Here is a tiny trained network, its code and every weight. The questions are about switching its units off for an input and a class, where a switched-off unit gives its printed mean instead of its output.

import numpy as np


def w(rows, s, z=0):
    codes = np.array(rows[::2]) - 128.0
    scale = np.full(codes.shape[1], s)
    scale[-1] = z or s
    return codes * scale


def f(y):
    return np.maximum(y, 0)


def log_softmax(a):
    a = a - a.max(-1, keepdims=True)
    return a - np.log(np.exp(a).sum(-1, keepdims=True))


def net(x, mask):
    res = np.array(x, float).reshape(1, 3) / 4 @ E
    y = f(res @ A[0][:, :-1].T + A[0][:, -1])
    res = res + np.where(mask, y, B[0][:, -1]) @ B[0][:, :-1]
    return log_softmax(res[-1] @ U[:, :-1].T + U[:, -1])


A, B = {}, {}
E = w([
[180,226,253,91,136,214],'x0',
[105,181,180,166,194,87],'x1',
[226,127,108,204,179,208],'x2',
],0.012)
A[0] = w([
[56,79,98,89,50,74,206],'N0',
[128,91,51,126,96,115,176],'N1',
[187,123,184,176,154,192,113],'N2',
[37,121,138,145,172,76,199],'N3',
[73,82,69,164,174,56,14],'N4',
[163,127,108,225,251,123,143],'N5',
[203,116,89,174,87,110,3],'N6',
[90,147,166,97,146,113,206],'N7',
[137,107,58,202,168,212,68],'N8',
[85,124,152,157,142,12,209],'N9',
[178,129,165,66,70,181,170],'N10',
[99,69,71,145,104,98,239],'N11',
[241,119,143,116,168,153,214],'N12',
],0.016,0.0036)
B[0] = w([
[88,72,114,209,122,40,254],'N0',
[106,80,148,105,94,132,211],'N1',
[183,114,155,187,127,80,237],'N2',
[155,138,177,81,99,202,207],'N3',
[174,142,175,181,97,122,229],'N4',
[105,220,70,197,183,123,235],'N5',
[71,112,119,120,105,83,173],'N6',
[91,171,85,109,140,187,184],'N7',
[52,80,139,179,125,81,220],'N8',
[140,169,131,110,54,172,219],'N9',
[171,253,140,162,130,163,217],'N10',
[152,111,124,149,51,69,231],'N11',
[160,79,163,161,99,98,232],'N12',
],0.014,0.019)
U = w([
[111,95,64,120,197,113,16],'0',
[191,141,175,161,78,146,153],'1',
[91,142,112,203,135,79,252],'2',
[84,70,109,130,169,123,23],'3',
[64,12,122,135,44,86,114],'4',
[67,184,100,59,102,210,198],'5',
[115,100,65,106,184,116,23],'6',
],0.011,0.0035)

Each question gives the input, the list of numbers given to net, and the class t.
The units are the neurons (one row each of A and B). Each row of codes is followed by its name. A weight is (code - 128) times the scale printed after its matrix; where a second scale follows, it is the last column's (A, B and U).
mask holds one flag per neuron, in row order. A switched-off neuron (its flag False) gives its mean, the last column of its row in B, instead of its output. The means were averaged over made-up inputs and are rounded, as every weight is.
A unit's drop is (log p(t) with every unit on - log p(t) with that unit switched off) / (log p(t) with every unit on - log p(t) with every unit switched off).
The circuit of an input: a set's keep is (log p(t) with only the set's units on - log p(t) with every unit switched off) / (log p(t) with every unit on - log p(t) with every unit switched off). Starting from the 12 units with the biggest drops (on a tie, the unit counted first), units are removed one at a time, each time the one whose removal leaves the highest keep (on an exact tie, the one counted first), for as long as the keep stays at least 0.8.
circuit, biggest first: the units of the circuit, biggest drop first
top k neurons: the k neurons with the biggest drops, biggest first
drop of u: that unit's drop, to one decimal
input [4,-7,-5], class 2: circuit, biggest first => (N3)
input [8,8,6], class 2: top 2 neurons => (N5, N3)
input [-8,4,0], class 4: top 3 neurons => (N0, N10, N1)
input [-7,0,5], class 4: top 3 neurons => (N1, N10, N11)
input [-6,4,0], class 1: top 4 neurons => (N4, N3, N9, N8)
input [-3,-1,4], class 4: top 3 neurons => (N10, N8, N1)
input [-7,5,-4], class 4: top 4 neurons => (N0, N10, N11, N1)
input [-5,5,-5], class 4: top 3 neurons => (N0, N10, N5)
input [-1,5,-8], class 1: top 2 neurons => (N3, N9)
input [6,7,7], class 2: drop of N5 => 1.2
input [-1,-3,-1], class 4: drop of N5 => 0.3
input [-4,-3,5], class 4: drop of N0 => 0.0
